Below are the code and all the weights of a small trained network. Each question names an input and a class and asks about switching units off, where a switched-off unit gives its printed mean instead of its output.

import numpy as np


def w(rows, s, z=0):
    codes = np.array(rows[::2]) - 128.0
    scale = np.full(codes.shape[1], s)
    scale[-1] = z or s
    return codes * scale


def f(y):
    return np.maximum(y, 0)


def log_softmax(a):
    a = a - a.max(-1, keepdims=True)
    return a - np.log(np.exp(a).sum(-1, keepdims=True))


def net(x, mask):
    res = np.array(x, float).reshape(1, 3) / 4 @ E
    y = f(res @ A[0][:, :-1].T + A[0][:, -1])
    res = res + np.where(mask, y, B[0][:, -1]) @ B[0][:, :-1]
    return log_softmax(res[-1] @ U[:, :-1].T + U[:, -1])


A, B = {}, {}
E = w([
[135,130,190,98,104,159,198,55,100,41,112,195],'x0',
[148,148,252,223,101,124,48,21,145,144,110,96],'x1',
[137,154,144,219,251,82,216,96,150,127,167,152],'x2',
],0.011)
A[0] = w([
[141,123,128,61,99,185,70,149,110,155,99,120,83],'N0',
[124,128,143,85,78,167,105,141,103,148,104,135,189],'N1',
[92,104,86,104,160,182,163,148,117,127,126,122,71],'N2',
[172,149,138,98,127,166,147,90,102,45,97,142,79],'N3',
[115,134,102,136,150,81,59,165,160,182,138,48,102],'N4',
[128,169,173,185,132,110,108,77,138,127,100,107,83],'N5',
[176,172,128,163,167,121,149,145,187,108,148,135,239],'N6',
[105,114,113,121,128,144,136,145,139,128,135,112,246],'N7',
[153,117,198,174,90,151,105,114,179,139,97,103,144],'N8',
[135,118,111,87,66,174,65,149,132,115,91,109,120],'N9',
[125,145,173,95,94,172,179,71,92,50,122,185,115],'N10',
[146,156,147,175,246,50,193,130,167,128,164,155,77],'N11',
[113,121,122,76,77,158,91,99,125,127,106,97,63],'N12',
[158,151,162,157,95,97,59,77,142,189,149,91,108],'N13',
[105,108,119,143,119,175,127,108,117,93,92,168,102],'N14',
[127,144,108,151,140,114,90,179,171,194,134,99,104],'N15',
[138,123,85,71,144,107,144,214,116,128,167,157,122],'N16',
[84,122,97,87,158,128,179,163,117,135,145,134,98],'N17',
],0.012)
B[0] = w([
[79,166,145,117,156,176,91,161,105,216,181,86,214],'N0',
[20,157,157,188,161,131,178,163,64,56,138,37,238],'N1',
[170,117,78,81,60,169,150,62,143,229,102,146,174],'N2',
[180,56,174,107,160,139,39,91,213,189,171,162,189],'N3',
[205,56,180,88,207,55,25,62,197,115,164,163,218],'N4',
[134,176,65,51,80,161,205,55,108,188,103,147,204],'N5',
[69,182,230,185,130,91,114,201,74,58,61,42,233],'N6',
[95,113,234,211,88,20,160,142,79,23,25,145,224],'N7',
[119,124,54,91,75,110,175,77,37,118,88,152,233],'N8',
[58,196,164,169,165,178,165,174,163,152,162,63,240],'N9',
[130,29,187,117,175,39,65,114,224,180,163,161,245],'N10',
[60,210,142,90,118,246,87,214,136,207,230,45,248],'N11',
[107,179,90,75,146,207,138,175,128,163,189,72,192],'N12',
[152,160,100,49,3,136,153,20,124,139,115,172,226],'N13',
[128,97,115,79,184,155,38,103,168,113,111,167,161],'N14',
[141,42,220,85,219,105,115,59,236,137,183,157,197],'N15',
[151,120,98,54,16,118,153,18,131,147,103,174,236],'N16',
[149,110,28,18,79,159,210,68,93,168,119,166,199],'N17',
],0.0076,0.015)
U = w([
[45,186,147,117,133,238,117,198,133,186,185,1,101],'0',
[157,127,75,78,2,147,209,51,109,177,101,194,103],'1',
[167,39,174,109,215,68,20,101,250,170,165,170,111],'2',
[65,129,209,186,99,10,168,179,42,25,24,82,254],'3',
[207,98,107,186,157,202,87,215,105,109,66,140,111],'4',
[190,122,101,151,155,123,138,153,96,70,163,135,113],'5',
[194,107,94,163,151,175,103,146,146,136,89,171,111],'6',
[192,123,76,175,128,132,140,159,119,150,111,106,114],'7',
],0.0086,0.013)

Each question gives the input, the list of numbers given to net, and the class t.
The units are the neurons (one row each of A and B). Each row of codes is followed by its name. A weight is (code - 128) times the scale printed after its matrix; where a second scale follows, it is the last column's (A, B and U).
mask holds one flag per neuron, in row order. A switched-off neuron (its flag False) gives its mean, the last column of its row in B, instead of its output. The means were averaged over made-up inputs and are rounded, as every weight is.
A unit's drop is (log p(t) with every unit on - log p(t) with that unit switched off) / (log p(t) with every unit on - log p(t) with every unit switched off).
The circuit of an input: a set's keep is (log p(t) with only the set's units on - log p(t) with every unit switched off) / (log p(t) with every unit on - log p(t) with every unit switched off). Starting from the 12 units with the biggest drops (on a tie, the unit counted first), units are removed one at a time, each time the one whose removal leaves the highest keep (on an exact tie, the one counted first), for as long as the keep stays at least 0.8.
circuit, biggest first: the units of the circuit, biggest drop first
top k neurons: the k neurons with the biggest drops, biggest first
drop when u is switched off: that unit's drop, to one decimal
input [7,5,7], class 0: circuit, biggest first -> (N11)
input [7,-7,-8], class 0: top 2 neurons -> (N9; N1)
input [-8,-6,5], class 2: top 2 neurons -> (N4; N15)
input [-7,2,6], class 2: top 2 neurons -> (N4; N15)
input [4,-3,-4], class 0: top 2 neurons -> (N4; N1)
input [8,-5,-6], class 2: top 2 neurons -> (N10; N3)
input [3,8,8], class 0: top 4 neurons -> (N11; N6; N16; N17)
input [2,4,-1], class 1: top 2 neurons -> (N7; N6)
input [6,-6,-6], class 0: top 3 neurons -> (N1; N9; N0)
input [0,-5,4], class 1: top 3 neurons -> (N16; N17; N9)
input [0,8,-6], class 1: top 2 neurons -> (N13; N8)
input [-6,7,0], class 1: top 3 neurons -> (N13; N8; N5)
input [3,4,3], class 1: top 2 neurons -> (N5; N1)
input [5,1,3], class 2: circuit, biggest first -> (N10)
input [-1,8,-6], class 1: top 2 neurons -> (N13; N8)
input [-8,4,-5], class 2: drop when N4 is switched off -> 1.8
input [2,-3,0], class 3: drop when N5 is switched off -> 0.2
input [5,7,2], class 1: drop when N5 is switched off -> 0.3
